bepu: [123 123 125 152  62  96 152 158 152 108 127 135 109  73 154 115 125 140
 121  98 135 135 147  96 173  99 119 160 147 101 152  84 137 159]
Tisu: [123 117 151 150  91 170  84 178 132 123 117 151 148  91 170  84 117 148
 115  75 109 110  97  91 156  80 169 139 169 140 126 109 130 114]
bop: [ 86 172  99 101 151  78 144 178 132 123 117 151 148  91 170  84 117 148
 115  75 136 143  85 166  94 137 150 120 138 184 163 122  80  89]
at: [ 96 173  99] | bepu, 23
places bepu: [96] | 5 23
places bepu: [135] | 11 20 21
places bepu: [152] | 3 6 8 30
which: [ 86 172  99 101 151  78 144 178 132 123 117 151 148  91 170  84 117 148
 115  75 136 143  85 166  94 137 150 120 138 184 163 122  80  89] | bop
back: [138 120 150 137  94 166  85 143 136  75] | bop
back: [150 137  94 166  85 143 136  75 115 148 117] | bop

Tola: [ 98 142 161 141 122 153 123 123 100  95 129 141 126 156 142 112 133 119
 127]
sikon: [ 85 155 114 125 135 170 114 114 113 124 132 142 125 125 114 110 114 128
 125]
pif: [114 147 124 126 150 126 130  97 147 113 151 113 129 113 168 144 139 161
 131]
basu: [116 139 165 136 156 126  98 119 117 125 103 136 129  83 110 120 107 121
 125]
fumu: [102 161 157 125 140 146 126 141 121 121 130 171 140 112 158 128 122 118
 134]
gofog: [ 86 127 114 123 132 134 116 111 139 135 113 147 162 138 164 120 149 153
 138]
veko: [169 144 109 127 147 112 118  81 125 132 137  90 108 120 140 105 137 151
 116]
Dev: [121 128 148 126 128 135 137 112 107 136 136 127 109 107 110  93 112 128
 115]
places sikon: [125] | 3 12 13 18
at: [168 144] | pif, 14
places Dev: [110] | 14

ziko: [109 162 159 136 152 146 126 124 130 110 117 139 153 114 137  87 156]
sefun: [109 162 159 136 152 146 150 105 112 110 117 126 153 114 137  87 156]
Gatak: [119 147 144 135 141 142 138 115 121 117 121 133 142 119 136 103 142]
sufo: [122 160 148 150 150 170 136 106 125 105 113 132 150 109 151  76 145]
lop: [109 162 159 136 152 146 150 105 112 110 117 139 130 114 137  87 156]
Dalo: [142 113 110 131 117 132 112 138 141 133 130 120 116 131 131 140 111]
ralu: [130 133 129 135 132 141 126 124 130 123 124 127 131 123 135 117 128]
which: [109 162 159 136 152 146 150 105 112 110 117 126 153 114 137  87 156] | sefun
which: [130 133 129 135 132 141 126 124 130 123 124 127 131 123 135 117 128] | ralu

Lami: [ 89  99 181  99  89 162 140 106  99 153  99 160 148 148 180]
Tomup: [137 105 176 163 152  99 108 176  69 157 159  96 132 113  94]
lek: [101 109 157  92 123 129  97 150  75 139  91 114 141 157 114]
nubir: [108  90 100 106 140  99  89 100 160  94 162 153 155 163  70]
lub: [112 164  87 135 149 123 110 111 183 124  90  99 121 127  86]
Gib: [ 98 195 105 148 111 155 153 103  80 109 109 150  93 135 150]
mosig: [101 143 106 118 106 143 156 106 155 132 106 106 131 156 156]
kifif: [ 76 145 131 152 144 106  93 144 124 172  81 104 137 172 105]
Lasa: [130  58 103 148 142 112 132 137 158 149 137 125 121 131 114]
Vekom: [ 79 100 105  99 138 111  78 176  69 132  80 117 135 164  97]
places mosig: [106] | 2 4 7 10 11
at: [ 81 104] | kifif, 10
back: [160  99 153  99 106 140 162  89  99] | Lami
places mosig: [156] | 6 13 14
places Lami: [99] | 1 3 8 10
which: [137 105 176 163 152  99 108 176  69 157 159  96 132 113  94] | Tomup

tuz: [140 101  99 161]
nulo: [ 82 138 100 129]
Lapob: [111 111 111 111]
muge: [ 95 111 108 109]
which: [111 111 111 111] | Lapob
places Lapob: [111] | 0 1 2 3
at: [ 95 111] | muge, 0

Zeruf: [152 147 147 152 147 147 147]
Zilun: [138 138 133 152 138 162 181]
bar: [152 128 165 152 128 147 146]
back: [147 147 147] | Zeruf
places Zeruf: [147] | 1 2 4 5 6
places bar: [152] | 0 3
back: [162 138 152] | Zilun
back: [147 128 152 165 128 152] | bar
places Zilun: [138] | 0 1 4

Mefor: [151 125 109 115 124 119]
futik: [114 124 104 104 124 115]
Sekib: [124 109 117 124 124 124]
at: [125 109 115 124 119] | Mefor, 1
at: [124 119] | Mefor, 4
which: [114 124 104 104 124 115] | futik
places Sekib: [124] | 0 3 4 5
which: [124 109 117 124 124 124] | Sekib
at: [115 124] | Mefor, 3
back: [115 124 104 104 124] | futik

sukeg: [ 98 165 124 109 163 137  97 101 138 130 163 137 150 137 127 148 163 137
  81 127 163 187 137 108  92 163]
piza: [ 79 127 162  87  99 141  91 175 163  59  98  97  95  82 126 131 133 105
 133 162 150 153 136 130 182 157]
pasa: [161 141 140  69 134 104 100  79 172 198 124 105  98 119 147 164 163 137
  96  78 117 112 135 180 140 124]
zatu: [ 83 137 142  97 152 117 140 150  96 120 164 110 120 139 145 143 146 101
  95 174 141 146 147 178 157 156]
places sukeg: [163] | 4 10 16 20 25
back: [127  81] | sukeg

dudog: [121 156 176 151 106 112 166 171 159 162  94  89]
vibo: [151 111 134 110  98  84 106  79 125 129 156  83]
kuga: [101 139 156  88 130  92 166 126  96  91 158 126]
Lefu: [146 176 156  81 142 161 167  84  82 159 133  97]
vev: [ 84 132 140 154 129 109 114 151 154 159 153 163]
nisod: [111 133 130 162 138 138 126 137 164 119 140 124]
lemab: [ 86 106  79 125 170 141 158  99 104 113 165  87]
veven: [ 91  99 150  80 132 158 137 171 101  93 112 175]
vodip: [140 153 177 117  94 179 161 176 120 165 126 120]
maz: [158 165 120 158 113  99  87 141  91 104 170 160]
at: [165 120 158 113  99  87 141  91 104 170 160] | maz, 1
at: [ 86 106  79 125 170 141 158  99 104 113 165] | lemab, 0
at: [138 126 137 164 119] | nisod, 5
back: [156 129 125  79 106  84  98] | vibo
at: [ 84 106  79 125] | vibo, 5

sisov: [125 116 146 114 151 123 135 105 115 139 111 129 119 167 133 103  96 163
 118 104 128 143 121 144 117 115 146 163]
der: [130 103 155 102 138 124 119 105 114 143  99 129 138 135 131 102  95 181
 128 115 134 121 118 126 100 126 149 166]
kep: [111 105 144 105 117 133 122 121 107 140 109 129 154 123 130  99 102 178
 137 117 147 114 120 130 117 128 140 152]
riz: [100 121 132 119 129 133 134 124 108 133 125 130 133 133 131  99 105 155
 126 103 141 140 123 154 120 116 134 145]
Gozot: [102 111 168 168 115 135 130 126 105 137 117 129 151 123 130  98 105 169
 136 112 148 121 130 168 120 124 130 146]
gazul: [101 167 136 111 116 135 116 127 105 122 119 129 150 124 167  97 105 167
 135 111 148 123 122 167 128 123 134 145]
tibat: [113 104 146 104 118 132 131 119 108 141 108 129 154 124 130  99 101 179
 137 117 146 113 120 129 126 129 141 154]
novuz: [131 109 152 107 149 121 133 101 116 141 103 129 126 142 133 103  95 173
 121 110 129 133 120 134 106 120 150 167]
Bepin: [103 110 138 109 115 135 126 126 106 138 116 128 152 123 129  98 104 171
 136 113 148 119 121 138 162 125 106 147]
places Bepin: [106] | 8 26
places gazul: [167] | 1 14 17 23
places Gozot: [168] | 2 3 23

pid: [105 178 144 105 146  88 112 154 114 165 124 104 142 143 165 141 155]
Zaros: [125 101 142 112 104 114 105  88 165 143 124 144 146 154 110 110 113]
tam: [ 79 107 106 176 144  86 178 118 163 160 132 100 111 162 145 118  96]
back: [106 107  79] | tam
back: [143 142 104 124 165 114 154 112  88 146 105 144] | pid

Lemom: [122 107 150 146 197 151]
tesiz: [197 150 150 197 150 102]
Domo: [194 188 146 197 150 102]
which: [194 188 146 197 150 102] | Domo
at: [122 107 150] | Lemom, 0
places tesiz: [150] | 1 2 4
at: [197 150 150 197 150] | tesiz, 0

